Below are the code and all the weights of a small trained network. Each question names an input and a class and asks about switching units off, where a switched-off unit gives its printed mean instead of its output.

import numpy as np


def w(rows, s, z=0):
    codes = np.array(rows[::2]) - 128.0
    scale = np.full(codes.shape[1], s)
    scale[-1] = z or s
    return codes * scale


def f(y):
    return y / 2 * (1 + np.tanh(0.7978845608 * (y + 0.044715 * y**3)))


def log_softmax(a):
    a = a - a.max(-1, keepdims=True)
    return a - np.log(np.exp(a).sum(-1, keepdims=True))


def net(x, mask):
    res = np.array(x, float).reshape(1, 7) / 4 @ E
    y = f(res @ A[0][:, :-1].T + A[0][:, -1])
    res = res + np.where(mask, y, B[0][:, -1]) @ B[0][:, :-1]
    return log_softmax(res[-1] @ U[:, :-1].T + U[:, -1])


A, B = {}, {}
E = w([
[128,127,127],'x0',
[128,127,128],'x1',
[128,128,128],'x2',
[143,191,52],'x3',
[142,214,204],'x4',
[129,128,128],'x5',
[254,116,143],'x6',
],0.011)
A[0] = w([
[155,11,37,174],'neuron 1',
[79,107,160,134],'neuron 2',
[109,158,97,129],'neuron 3',
[14,52,44,168],'neuron 4',
[114,51,225,254],'neuron 5',
[48,94,85,153],'neuron 6',
[5,177,140,149],'neuron 7',
[151,197,55,204],'neuron 8',
],0.017,0.0081)
B[0] = w([
[167,27,23,249],'neuron 1',
[79,96,140,162],'neuron 2',
[97,138,104,147],'neuron 3',
[212,195,218,252],'neuron 4',
[122,18,237,226],'neuron 5',
[147,180,184,201],'neuron 6',
[5,129,94,218],'neuron 7',
[151,225,69,202],'neuron 8',
],0.032,0.017)
U = w([
[169,109,220,243],'0',
[187,206,135,210],'1',
[2,59,140,78],'2',
[25,162,52,85],'3',
[134,15,105,4],'4',
[145,109,14,38],'5',
],0.0074,0.0032)

Each question gives the input, the list of numbers given to net, and the class t.
The units are the neurons (one row each of A and B). Each row of codes is followed by its name. A weight is (code - 128) times the scale printed after its matrix; where a second scale follows, it is the last column's (A, B and U).
mask holds one flag per neuron, in row order. A switched-off neuron (its flag False) gives its mean, the last column of its row in B, instead of its output. The means were averaged over made-up inputs and are rounded, as every weight is.
A unit's drop is (log p(t) with every unit on - log p(t) with that unit switched off) / (log p(t) with every unit on - log p(t) with every unit switched off).
The circuit of an input: a set's keep is (log p(t) with only the set's units on - log p(t) with every unit switched off) / (log p(t) with every unit on - log p(t) with every unit switched off). Starting from all 8 units, units are removed one at a time, each time the one whose removal leaves the highest keep (on an exact tie, the one counted first), for as long as the keep stays at least 0.8.
units of the circuit, in order: the units of the circuit, biggest drop first
unit that matters most: the unit with the biggest drop
k most important neurons: the k neurons with the biggest drops, biggest first
drop of u: that unit's drop, to one decimal
input [3,7,5,2,-4,8,-4], class 1: units of the circuit, in order => (neuron 5; neuron 4)
input [3,0,-2,7,4,6,2], class 1: 3 most important neurons => (neuron 1; neuron 7; neuron 8)
input [-2,-4,3,0,-5,-4,5], class 4: 2 most important neurons => (neuron 8; neuron 7)
input [4,4,-4,2,5,7,-8], class 3: units of the circuit, in order => (neuron 7; neuron 5)
input [-1,3,6,-4,-8,-5,-4], class 0: units of the circuit, in order => (neuron 4)
input [-1,3,5,1,5,4,5], class 1: 3 most important neurons => (neuron 1; neuron 5; neuron 7)
input [-4,-7,2,3,-5,-7,-3], class 1: units of the circuit, in order => (neuron 4; neuron 5)
input [-2,0,-6,4,0,7,-5], class 1: 2 most important neurons => (neuron 4; neuron 1)
input [4,7,2,0,-1,-4,4], class 4: 3 most important neurons => (neuron 4; neuron 8; neuron 7)
input [3,2,-6,-8,-2,2,1], class 4: 3 most important neurons => (neuron 4; neuron 6; neuron 7)
input [-7,-5,4,5,0,-3,-4], class 1: 3 most important neurons => (neuron 4; neuron 1; neuron 6)
input [2,-3,0,0,-7,-7,-6], class 0: 2 most important neurons => (neuron 4; neuron 8)
input [-1,-2,5,7,3,-6,0], class 3: 3 most important neurons => (neuron 4; neuron 1; neuron 6)
input [-3,0,2,5,-4,6,1], class 5: unit that matters most => neuron 1
input [-7,-3,-1,-5,0,2,5], class 4: 2 most important neurons => (neuron 4; neuron 6)
input [-4,-1,-6,-4,0,2,4], class 4: 4 most important neurons => (neuron 4; neuron 6; neuron 7; neuron 8)
input [3,0,7,3,-8,-2,3], class 5: 2 most important neurons => (neuron 1; neuron 5)
input [8,-1,-3,6,5,4,7], class 1: drop of neuron 7 => 0.6
input [-2,3,8,-2,1,-3,-1], class 2: drop of neuron 4 => 2.0
input [4,7,3,-1,5,6,-5], class 2: drop of neuron 4 => 0.0
input [4,7,0,0,-5,-4,4], class 4: unit that matters most => neuron 8
